Below is a small trained network, with its code and all its weights. Each question gives an input and a class and asks what happens when units are switched off, that is, made to give their printed mean instead of their output.

import numpy as np


def w(rows, s, z=0):
    codes = np.array(rows[::2]) - 128.0
    scale = np.full(codes.shape[1], s)
    scale[-1] = z or s
    return codes * scale


def f(y):
    return y / 2 * (1 + np.tanh(0.7978845608 * (y + 0.044715 * y**3)))


def log_softmax(a):
    a = a - a.max(-1, keepdims=True)
    return a - np.log(np.exp(a).sum(-1, keepdims=True))


def net(x, mask):
    res = np.array(x, float).reshape(1, 4) / 4 @ E
    y = f(res @ A[0][:, :-1].T + A[0][:, -1])
    res = res + np.where(mask, y, B[0][:, -1]) @ B[0][:, :-1]
    return log_softmax(res[-1] @ U[:, :-1].T + U[:, -1])


A, B = {}, {}
E = w([
[26,103,142,23,71],'x0',
[125,40,63,213,50],'x1',
[172,65,255,122,108],'x2',
[37,108,166,223,209],'x3',
],0.0075)
A[0] = w([
[189,164,85,85,84,101],'N1',
[103,66,68,167,57,132],'N2',
[128,184,42,131,161,116],'N3',
[79,61,115,141,54,64],'N4',
[27,88,129,205,220,68],'N5',
[153,192,153,68,211,135],'N6',
[199,69,215,152,134,79],'N7',
[102,190,161,65,172,114],'N8',
[2,109,140,64,102,82],'N9',
[234,170,94,217,212,3],'N10',
[131,71,96,172,73,82],'N11',
[125,40,89,165,103,89],'N12',
[159,99,221,122,120,151],'N13',
[119,174,165,72,177,133],'N14',
[208,126,167,184,146,58],'N15',
[70,160,71,116,123,85],'N16',
[193,63,221,119,105,109],'N17',
[221,165,90,72,86,88],'N18',
[169,207,66,183,148,106],'N19',
[101,188,73,151,133,84],'N20',
[206,90,75,88,56,112],'N21',
],0.0091,0.0024)
B[0] = w([
[69,69,182,89,225,203],'N1',
[189,193,90,162,153,232],'N2',
[23,173,76,131,77,203],'N3',
[191,224,119,135,129,196],'N4',
[131,71,219,25,254,251],'N5',
[183,168,46,220,166,216],'N6',
[53,205,106,102,86,205],'N7',
[204,197,83,195,148,195],'N8',
[230,167,192,66,27,217],'N9',
[194,157,196,56,63,254],'N10',
[160,241,112,186,195,195],'N11',
[177,207,80,159,202,198],'N12',
[37,186,51,163,99,200],'N13',
[193,194,54,201,147,190],'N14',
[128,169,154,61,29,186],'N15',
[96,172,131,86,76,172],'N16',
[28,198,74,120,138,220],'N17',
[91,64,199,91,243,224],'N18',
[96,163,143,81,26,215],'N19',
[47,165,131,116,116,176],'N20',
[134,123,154,104,226,231],'N21',
],0.0068,0.0063)
U = w([
[219,147,79,201,170,108],'0',
[108,91,204,86,227,106],'1',
[198,135,187,83,27,115],'2',
[14,143,90,132,87,111],'3',
[153,71,126,157,113,247],'4',
[129,6,117,197,107,40],'5',
],0.016,0.012)

Each question gives the input, the list of numbers given to net, and the class t.
The units are the neurons (one row each of A and B). Each row of codes is followed by its name. A weight is (code - 128) times the scale printed after its matrix; where a second scale follows, it is the last column's (A, B and U).
mask holds one flag per neuron, in row order. A switched-off neuron (its flag False) gives its mean, the last column of its row in B, instead of its output. The means were averaged over made-up inputs and are rounded, as every weight is.
A unit's drop is (log p(t) with every unit on - log p(t) with that unit switched off) / (log p(t) with every unit on - log p(t) with every unit switched off).
The circuit of an input: a set's keep is (log p(t) with only the set's units on - log p(t) with every unit switched off) / (log p(t) with every unit on - log p(t) with every unit switched off). Starting from the 12 units with the biggest drops (on a tie, the unit counted first), units are removed one at a time, each time the one whose removal leaves the highest keep (on an exact tie, the one counted first), for as long as the keep stays at least 0.8.
units of the circuit, in order: the units of the circuit, biggest drop first
unit that matters most: the unit with the biggest drop
top k neurons: the k neurons with the biggest drops, biggest first
drop when u is switched off: that unit's drop, to one decimal
input [8,7,0,0], class 2: units of the circuit, in order	(N9)
input [-4,1,7,-6], class 3: units of the circuit, in order	(N17, N13)
input [4,0,6,-4], class 3: units of the circuit, in order	(N17, N13)
input [-1,-5,-4,2], class 0: top 2 neurons	(N6, N8)
input [-3,-3,-8,7], class 3: top 4 neurons	(N3, N19, N18, N20)
input [-6,5,7,1], class 3: units of the circuit, in order	(N17, N7)
input [-6,-1,-2,-8], class 1: top 2 neurons	(N18, N1)
input [-7,4,8,2], class 3: units of the circuit, in order	(N17, N7)
input [-7,5,-6,-2], class 2: units of the circuit, in order	(N10, N19)
input [5,-7,-4,-7], class 0: top 3 neurons	(N8, N6, N14)
input [-3,-8,-1,-8], class 0: top 4 neurons	(N6, N14, N8, N5)
input [3,-6,-4,-7], class 1: top 3 neurons	(N18, N1, N2)
input [-2,7,3,8], class 1: top 3 neurons	(N5, N6, N14)
input [4,6,6,6], class 0: unit that matters most	N4
input [-2,-8,7,-6], class 0: top 3 neurons	(N6, N14, N8)
input [-2,-1,6,5], class 3: top 2 neurons	(N13, N7)
input [-7,-1,4,-8], class 1: top 3 neurons	(N18, N1, N21)
input [0,-2,-7,-5], class 3: top 2 neurons	(N3, N5)
input [3,4,-5,5], class 1: top 2 neurons	(N5, N13)
input [3,7,-6,0], class 0: units of the circuit, in order	(N2)
input [0,5,-1,-7], class 1: drop when N21 is switched off	0.1
input [6,-4,-5,-4], class 2: drop when N17 is switched off	0.2
input [-5,4,2,0], class 2: drop when N15 is switched off	0.3
input [5,5,0,5], class 0: drop when N2 is switched off	0.3
